Here is a tiny trained network, its code and every weight. The questions are about switching its units off for an input and a class, where a switched-off unit gives its printed mean instead of its output.

import numpy as np


def w(rows, s, z=0):
    codes = np.array(rows[::2]) - 128.0
    scale = np.full(codes.shape[1], s)
    scale[-1] = z or s
    return codes * scale


def f(y):
    return np.maximum(y, 0)


def log_softmax(a):
    a = a - a.max(-1, keepdims=True)
    return a - np.log(np.exp(a).sum(-1, keepdims=True))


def net(x, mask):
    res = np.array(x, float).reshape(1, 6) / 4 @ E
    y = f(res @ A[0][:, :-1].T + A[0][:, -1])
    res = res + np.where(mask, y, B[0][:, -1]) @ B[0][:, :-1]
    return log_softmax(res[-1] @ U[:, :-1].T + U[:, -1])


A, B = {}, {}
E = w([
[82,200,198,129],'x0',
[78,72,34,135],'x1',
[219,199,107,61],'x2',
[45,156,95,76],'x3',
[97,49,233,177],'x4',
[196,164,128,252],'x5',
],0.0039)
A[0] = w([
[34,22,95,114,175],'neuron 0',
[159,90,131,167,155],'neuron 1',
[175,193,47,135,105],'neuron 2',
[176,141,213,179,161],'neuron 3',
[208,97,154,7,117],'neuron 4',
[52,81,175,131,222],'neuron 5',
[158,209,51,100,116],'neuron 6',
[204,129,229,201,148],'neuron 7',
[126,110,84,116,255],'neuron 8',
[21,200,227,61,144],'neuron 9',
[90,200,120,130,101],'neuron 10',
],0.013,0.0047)
B[0] = w([
[40,87,79,187,255],'neuron 0',
[84,139,134,92,172],'neuron 1',
[247,147,121,145,186],'neuron 2',
[58,191,122,81,201],'neuron 3',
[173,38,161,21,183],'neuron 4',
[130,130,125,254,240],'neuron 5',
[247,153,52,132,192],'neuron 6',
[50,211,117,52,217],'neuron 7',
[107,117,95,217,221],'neuron 8',
[190,198,253,154,223],'neuron 9',
[163,145,96,71,150],'neuron 10',
],0.026,0.0072)
U = w([
[160,119,161,215,239],'0',
[101,3,141,56,41],'1',
[19,125,35,157,251],'2',
[226,112,78,93,37],'3',
[109,195,187,20,48],'4',
],0.0053,0.0018)

Each question gives the input, the list of numbers given to net, and the class t.
The units are the neurons (one row each of A and B). Each row of codes is followed by its name. A weight is (code - 128) times the scale printed after its matrix; where a second scale follows, it is the last column's (A, B and U).
mask holds one flag per neuron, in row order. A switched-off neuron (its flag False) gives its mean, the last column of its row in B, instead of its output. The means were averaged over made-up inputs and are rounded, as every weight is.
A unit's drop is (log p(t) with every unit on - log p(t) with that unit switched off) / (log p(t) with every unit on - log p(t) with every unit switched off).
The circuit of an input: a set's keep is (log p(t) with only the set's units on - log p(t) with every unit switched off) / (log p(t) with every unit on - log p(t) with every unit switched off). Starting from all 11 units, units are removed one at a time, each time the one whose removal leaves the highest keep (on an exact tie, the one counted first), for as long as the keep stays at least 0.8.
units of the circuit, in order: the units of the circuit, biggest drop first
k most important neurons: the k neurons with the biggest drops, biggest first
drop of u: that unit's drop, to one decimal
input [1,-4,0,6,-7,-6], class 3: units of the circuit, in order => neuron 6; neuron 4
input [-7,-3,6,-2,6,-8], class 1: units of the circuit, in order => neuron 4
input [5,-1,-6,-6,-2,7], class 4: units of the circuit, in order => neuron 0; neuron 7
input [-2,-8,-2,-3,8,-8], class 4: 2 most important neurons => neuron 7; neuron 9
input [-3,-1,-7,6,7,-7], class 0: 3 most important neurons => neuron 9; neuron 5; neuron 7
input [1,5,0,6,-5,0], class 3: units of the circuit, in order => neuron 6; neuron 2
input [6,1,3,-4,0,0], class 4: units of the circuit, in order => neuron 0; neuron 5
input [7,6,-3,6,-3,5], class 0: units of the circuit, in order => neuron 7; neuron 3
input [7,4,-5,-6,-6,7], class 4: 2 most important neurons => neuron 0; neuron 5
input [2,3,4,4,-1,-2], class 3: 2 most important neurons => neuron 5; neuron 6
input [3,6,2,-1,-3,-8], class 0: 3 most important neurons => neuron 7; neuron 9; neuron 3
input [6,2,-8,8,-1,6], class 0: 2 most important neurons => neuron 9; neuron 7
input [-6,-5,3,7,1,-2], class 1: 2 most important neurons => neuron 4; neuron 5
input [-1,1,8,3,3,6], class 3: 4 most important neurons => neuron 0; neuron 2; neuron 6; neuron 9
input [-7,-2,8,1,3,-2], class 1: 3 most important neurons => neuron 4; neuron 9; neuron 5
input [6,-6,5,4,-4,1], class 3: drop of neuron 6 => 0.7
input [-4,-2,-1,-4,-2,-3], class 1: drop of neuron 1 => 0.0
input [-4,-1,-4,-6,3,2], class 2: drop of neuron 9 => 0.4
input [-3,-7,-3,-7,-3,2], class 4: drop of neuron 0 => 0.2
